Here is a tiny trained network, its code and every weight. The questions are about switching its units off for an input and a class, where a switched-off unit gives its printed mean instead of its output.

import numpy as np


def w(rows, s, z=0):
    codes = np.array(rows[::2]) - 128.0
    scale = np.full(codes.shape[1], s)
    scale[-1] = z or s
    return codes * scale


def f(y):
    return y / 2 * (1 + np.tanh(0.7978845608 * (y + 0.044715 * y**3)))


def log_softmax(a):
    a = a - a.max(-1, keepdims=True)
    return a - np.log(np.exp(a).sum(-1, keepdims=True))


def net(x, mask):
    res = np.array(x, float).reshape(1, 6) / 4 @ E
    y = f(res @ A[0][:, :-1].T + A[0][:, -1])
    res = res + np.where(mask, y, B[0][:, -1]) @ B[0][:, :-1]
    return log_softmax(res[-1] @ U[:, :-1].T + U[:, -1])


A, B = {}, {}
E = w([
[106,161,136],'x0',
[253,71,118],'x1',
[107,197,157],'x2',
[161,224,216],'x3',
[79,36,255],'x4',
[102,175,90],'x5',
],0.0091)
A[0] = w([
[127,115,189,195],'n1',
[1,140,136,138],'n2',
[229,53,78,252],'n3',
[214,128,117,157],'n4',
[161,143,124,167],'n5',
[102,127,102,83],'n6',
[133,236,134,169],'n7',
[155,207,88,241],'n8',
[37,147,177,169],'n9',
[144,204,117,216],'n10',
[107,215,157,116],'n11',
[210,98,164,172],'n12',
[109,111,123,153],'n13',
],0.013,0.0046)
B[0] = w([
[173,198,254,187],'n1',
[177,173,121,213],'n2',
[53,76,140,251],'n3',
[79,176,121,191],'n4',
[79,119,119,153],'n5',
[162,83,68,133],'n6',
[88,137,119,216],'n7',
[100,150,182,219],'n8',
[122,227,92,213],'n9',
[99,160,168,200],'n10',
[86,179,84,196],'n11',
[124,105,182,199],'n12',
[136,105,125,139],'n13',
],0.0091,0.013)
U = w([
[111,1,89,191],'0',
[52,117,61,152],'1',
[242,107,172,173],'2',
[141,79,48,130],'3',
[231,121,90,2],'4',
],0.0097,0.0059)

Each question gives the input, the list of numbers given to net, and the class t.
The units are the neurons (one row each of A and B). Each row of codes is followed by its name. A weight is (code - 128) times the scale printed after its matrix; where a second scale follows, it is the last column's (A, B and U).
mask holds one flag per neuron, in row order. A switched-off neuron (its flag False) gives its mean, the last column of its row in B, instead of its output. The means were averaged over made-up inputs and are rounded, as every weight is.
A unit's drop is (log p(t) with every unit on - log p(t) with that unit switched off) / (log p(t) with every unit on - log p(t) with every unit switched off).
The circuit of an input: a set's keep is (log p(t) with only the set's units on - log p(t) with every unit switched off) / (log p(t) with every unit on - log p(t) with every unit switched off). Starting from the 12 units with the biggest drops (on a tie, the unit counted first), units are removed one at a time, each time the one whose removal leaves the highest keep (on an exact tie, the one counted first), for as long as the keep stays at least 0.8.
circuit, biggest first: the units of the circuit, biggest drop first
unit that matters most: the unit with the biggest drop
top k neurons: the k neurons with the biggest drops, biggest first
drop of u: that unit's drop, to one decimal
input [-6,-6,2,-2,6,6], class 4: top 2 neurons -> n2, n3
input [-4,-4,0,-3,-5,-7], class 0: circuit, biggest first -> n9, n11, n4
input [-8,-3,6,-8,-5,-1], class 0: top 3 neurons -> n9, n11, n4
input [4,8,-8,6,2,5], class 0: unit that matters most -> n3
input [-1,3,-3,-1,2,-7], class 0: circuit, biggest first -> n3, n9
input [-5,0,4,3,3,0], class 2: circuit, biggest first -> n3, n1
input [2,8,1,7,-4,-8], class 1: circuit, biggest first -> n4, n3
input [7,-6,2,-7,8,-3], class 2: top 2 neurons -> n2, n1
input [0,-1,-2,5,4,4], class 2: top 3 neurons -> n3, n1, n4
input [4,1,-8,3,3,5], class 0: top 2 neurons -> n2, n9
input [-7,6,-2,-5,-6,-4], class 0: top 2 neurons -> n3, n9
input [7,0,-5,-4,3,1], class 0: drop of n7 -> 0.0
input [8,4,-4,3,-7,-5], class 1: drop of n6 -> 0.0
input [-3,-4,6,5,4,-7], class 2: circuit, biggest first -> n1
input [2,3,-7,-1,2,-2], class 0: drop of n9 -> 0.1
input [0,3,6,8,-5,-6], class 1: drop of n11 -> 0.1
